Below is a small trained network, with its code and all its weights. Each question gives an input and a class and asks what happens when units are switched off, that is, made to give their printed mean instead of their output.

import numpy as np


def w(rows, s, z=0):
    codes = np.array(rows[::2]) - 128.0
    scale = np.full(codes.shape[1], s)
    scale[-1] = z or s
    return codes * scale


def f(y):
    return np.maximum(y, 0)


def log_softmax(a):
    a = a - a.max(-1, keepdims=True)
    return a - np.log(np.exp(a).sum(-1, keepdims=True))


def net(x, mask):
    res = np.array(x, float).reshape(1, 3) / 4 @ E
    y = f(res @ A[0][:, :-1].T + A[0][:, -1])
    res = res + np.where(mask, y, B[0][:, -1]) @ B[0][:, :-1]
    return log_softmax(res[-1] @ U[:, :-1].T + U[:, -1])


A, B = {}, {}
E = w([
[223,171,214,195,42,131],'x0',
[24,168,196,69,27,159],'x1',
[103,1,168,125,82,65],'x2',
],0.0098)
A[0] = w([
[184,70,70,196,136,128,113],'N0',
[170,110,194,179,88,134,158],'N1',
[79,105,69,32,162,140,12],'N2',
[152,146,166,187,90,128,44],'N3',
[127,244,92,149,165,201,137],'N4',
[114,56,118,105,126,119,146],'N5',
[63,135,127,84,122,134,96],'N6',
[179,143,215,160,100,145,38],'N7',
[115,56,183,130,113,26,152],'N8',
[177,153,200,160,98,142,28],'N9',
[170,106,120,150,156,115,122],'N10',
[128,140,113,202,203,63,91],'N11',
[85,146,176,81,67,167,104],'N12',
[51,92,83,90,215,157,2],'N13',
[132,49,127,133,83,87,164],'N14',
[84,162,178,96,95,141,97],'N15',
[105,68,184,138,129,70,140],'N16',
[189,114,85,143,158,87,69],'N17',
[105,156,178,65,87,141,86],'N18',
[166,126,92,141,137,68,25],'N19',
[120,227,122,107,192,194,170],'N20',
[169,97,85,156,128,135,50],'N21',
],0.011,0.0021)
B[0] = w([
[147,85,98,50,81,218,217],'N0',
[132,112,119,186,120,59,228],'N1',
[192,123,39,218,109,41,232],'N2',
[111,152,64,154,98,21,199],'N3',
[50,199,239,160,234,167,254],'N4',
[30,215,205,195,194,87,203],'N5',
[176,75,55,101,67,136,201],'N6',
[156,136,80,186,96,25,223],'N7',
[44,185,216,142,244,168,252],'N8',
[149,149,85,196,116,62,216],'N9',
[147,107,120,75,109,159,182],'N10',
[171,67,66,72,83,195,199],'N11',
[208,84,119,69,69,190,241],'N12',
[149,170,43,152,115,12,243],'N13',
[35,224,173,156,224,215,226],'N14',
[168,77,77,24,70,190,217],'N15',
[78,199,243,141,190,166,219],'N16',
[175,40,111,57,65,182,199],'N17',
[187,13,82,51,63,200,218],'N18',
[157,55,108,98,110,159,170],'N19',
[2,175,238,212,188,152,244],'N20',
[172,96,124,87,85,155,171],'N21',
],0.0064,0.0099)
U = w([
[86,149,209,151,171,152,254],'0',
[157,97,114,70,91,183,66],'1',
[131,131,101,165,119,4,37],'2',
],0.019,0.0014)

Each question gives the input, the list of numbers given to net, and the class t.
The units are the neurons (one row each of A and B). Each row of codes is followed by its name. A weight is (code - 128) times the scale printed after its matrix; where a second scale follows, it is the last column's (A, B and U).
mask holds one flag per neuron, in row order. A switched-off neuron (its flag False) gives its mean, the last column of its row in B, instead of its output. The means were averaged over made-up inputs and are rounded, as every weight is.
A unit's drop is (log p(t) with every unit on - log p(t) with that unit switched off) / (log p(t) with every unit on - log p(t) with every unit switched off).
The circuit of an input: a set's keep is (log p(t) with only the set's units on - log p(t) with every unit switched off) / (log p(t) with every unit on - log p(t) with every unit switched off). Starting from the 12 units with the biggest drops (on a tie, the unit counted first), units are removed one at a time, each time the one whose removal leaves the highest keep (on an exact tie, the one counted first), for as long as the keep stays at least 0.8.
circuit, biggest first: the units of the circuit, biggest drop first
k most important neurons: the k neurons with the biggest drops, biggest first
drop of u: that unit's drop, to one decimal
input [8,7,-4], class 2: 2 most important neurons -> (N7; N9)
input [8,4,-6], class 2: circuit, biggest first -> (N7)
input [-8,3,5], class 2: 2 most important neurons -> (N2; N13)
input [0,-6,-5], class 1: 4 most important neurons -> (N11; N17; N8; N0)
input [8,-4,-7], class 2: 2 most important neurons -> (N7; N3)
input [-7,0,8], class 0: 2 most important neurons -> (N8; N14)
input [8,-8,8], class 0: 3 most important neurons -> (N8; N14; N16)
input [8,-2,8], class 0: 4 most important neurons -> (N8; N14; N16; N13)
input [8,8,-5], class 1: 4 most important neurons -> (N18; N12; N15; N13)
input [6,-6,-5], class 1: 2 most important neurons -> (N0; N17)
input [-8,6,-7], class 2: 2 most important neurons -> (N2; N13)
input [-8,8,2], class 1: 3 most important neurons -> (N12; N18; N15)
input [-1,8,-1], class 1: drop of N15 -> 0.0
input [-5,-2,-3], class 2: circuit, biggest first -> (N13)
input [5,-8,8], class 0: drop of N15 -> 0.2
input [4,-3,5], class 0: drop of N8 -> 0.1
